Below are the code and all the weights of a small trained network. Each question names an input and a class and asks about switching units off, where a switched-off unit gives its printed mean instead of its output.

import numpy as np


def w(rows, s, z=0):
    codes = np.array(rows[::2]) - 128.0
    scale = np.full(codes.shape[1], s)
    scale[-1] = z or s
    return codes * scale


def f(y):
    return np.maximum(y, 0)


def log_softmax(a):
    a = a - a.max(-1, keepdims=True)
    return a - np.log(np.exp(a).sum(-1, keepdims=True))


def net(x, mask):
    res = np.array(x, float).reshape(1, 7) / 4 @ E
    y = f(res @ A[0][:, :-1].T + A[0][:, -1])
    res = res + np.where(mask, y, B[0][:, -1]) @ B[0][:, :-1]
    return log_softmax(res[-1] @ U[:, :-1].T + U[:, -1])


A, B = {}, {}
E = w([
[128,128,128],'x0',
[128,128,128],'x1',
[173,8,75],'x2',
[181,203,45],'x3',
[128,128,128],'x4',
[232,134,201],'x5',
[128,128,128],'x6',
],0.017)
A[0] = w([
[154,112,61,76],'neuron 1',
[98,183,191,195],'neuron 2',
[140,185,179,108],'neuron 3',
[154,80,253,125],'neuron 4',
[74,153,117,162],'neuron 5',
[89,208,190,246],'neuron 6',
[104,152,67,135],'neuron 7',
[132,107,11,102],'neuron 8',
[111,166,31,110],'neuron 9',
[162,55,85,146],'neuron 10',
[158,92,171,97],'neuron 11',
[190,154,122,82],'neuron 12',
[164,52,155,103],'neuron 13',
[27,84,141,194],'neuron 14',
[56,99,131,172],'neuron 15',
[123,146,161,90],'neuron 16',
[244,183,101,50],'neuron 17',
[77,152,192,137],'neuron 18',
[150,95,219,127],'neuron 19',
[143,167,167,109],'neuron 20',
[112,174,184,201],'neuron 21',
[100,89,60,110],'neuron 22',
[117,86,85,93],'neuron 23',
[118,165,161,146],'neuron 24',
[144,169,109,125],'neuron 25',
[114,165,116,142],'neuron 26',
[80,207,77,142],'neuron 27',
[89,149,175,114],'neuron 28',
[69,111,135,129],'neuron 29',
[206,163,115,71],'neuron 30',
[96,172,95,140],'neuron 31',
],0.019,0.011)
B[0] = w([
[201,92,92,181],'neuron 1',
[122,125,23,220],'neuron 2',
[104,132,47,185],'neuron 3',
[209,194,142,241],'neuron 4',
[84,156,158,193],'neuron 5',
[96,145,25,253],'neuron 6',
[170,175,141,191],'neuron 7',
[219,110,99,227],'neuron 8',
[227,191,103,216],'neuron 9',
[188,89,181,228],'neuron 10',
[153,167,186,179],'neuron 11',
[16,48,149,172],'neuron 12',
[158,125,198,210],'neuron 13',
[6,31,142,239],'neuron 14',
[59,76,151,206],'neuron 15',
[159,91,98,152],'neuron 16',
[39,52,135,216],'neuron 17',
[121,127,42,201],'neuron 18',
[212,197,126,211],'neuron 19',
[132,149,61,168],'neuron 20',
[128,141,37,207],'neuron 21',
[195,87,96,199],'neuron 22',
[163,99,119,177],'neuron 23',
[119,97,35,176],'neuron 24',
[72,152,164,166],'neuron 25',
[102,184,170,169],'neuron 26',
[110,220,155,228],'neuron 27',
[145,114,53,179],'neuron 28',
[76,104,134,181],'neuron 29',
[45,45,136,184],'neuron 30',
[124,188,164,189],'neuron 31',
],0.011,0.024)
U = w([
[86,106,100,223],'0',
[249,133,69,176],'1',
[158,7,200,181],'2',
[237,158,224,41],'3',
[171,237,130,3],'4',
],0.014,0.0023)

Each question gives the input, the list of numbers given to net, and the class t.
The units are the neurons (one row each of A and B). Each row of codes is followed by its name. A weight is (code - 128) times the scale printed after its matrix; where a second scale follows, it is the last column's (A, B and U).
mask holds one flag per neuron, in row order. A switched-off neuron (its flag False) gives its mean, the last column of its row in B, instead of its output. The means were averaged over made-up inputs and are rounded, as every weight is.
A unit's drop is (log p(t) with every unit on - log p(t) with that unit switched off) / (log p(t) with every unit on - log p(t) with every unit switched off).
The circuit of an input: a set's keep is (log p(t) with only the set's units on - log p(t) with every unit switched off) / (log p(t) with every unit on - log p(t) with every unit switched off). Starting from the 12 units with the biggest drops (on a tie, the unit counted first), units are removed one at a time, each time the one whose removal leaves the highest keep (on an exact tie, the one counted first), for as long as the keep stays at least 0.8.
circuit, biggest first: the units of the circuit, biggest drop first
unit that matters most: the unit with the biggest drop
k most important neurons: the k neurons with the biggest drops, biggest first
drop when u is switched off: that unit's drop, to one decimal
input [-4,0,-4,8,4,2,-1], class 0: circuit, biggest first : [neuron 17]
input [-4,-7,-8,-7,-2,1,3], class 1: 2 most important neurons : [neuron 4; neuron 19]
input [-1,-4,-6,1,2,-5,5], class 4: 3 most important neurons : [neuron 27; neuron 17; neuron 9]
input [6,-7,-8,-5,2,1,-1], class 1: 2 most important neurons : [neuron 4; neuron 17]
input [8,-8,3,-5,5,0,3], class 2: 3 most important neurons : [neuron 14; neuron 9; neuron 27]
input [-1,4,-4,-1,3,0,4], class 0: 2 most important neurons : [neuron 9; neuron 8]
input [7,7,0,1,6,4,7], class 0: 2 most important neurons : [neuron 9; neuron 8]
input [-1,7,6,-2,-3,0,-7], class 2: 2 most important neurons : [neuron 9; neuron 27]
input [5,2,-4,0,-5,-3,5], class 0: 2 most important neurons : [neuron 4; neuron 19]
input [3,1,3,-6,-1,-2,7], class 2: drop when neuron 12 is switched off : 0.0
input [1,-4,1,-3,1,-8,-8], class 2: drop when neuron 6 is switched off : 0.2
input [1,-7,0,2,8,-8,-3], class 4: drop when neuron 27 is switched off : 0.5
input [5,1,-6,-8,4,1,3], class 1: drop when neuron 4 is switched off : 5.2
input [6,-7,1,-1,7,-6,-2], class 2: unit that matters most : neuron 6
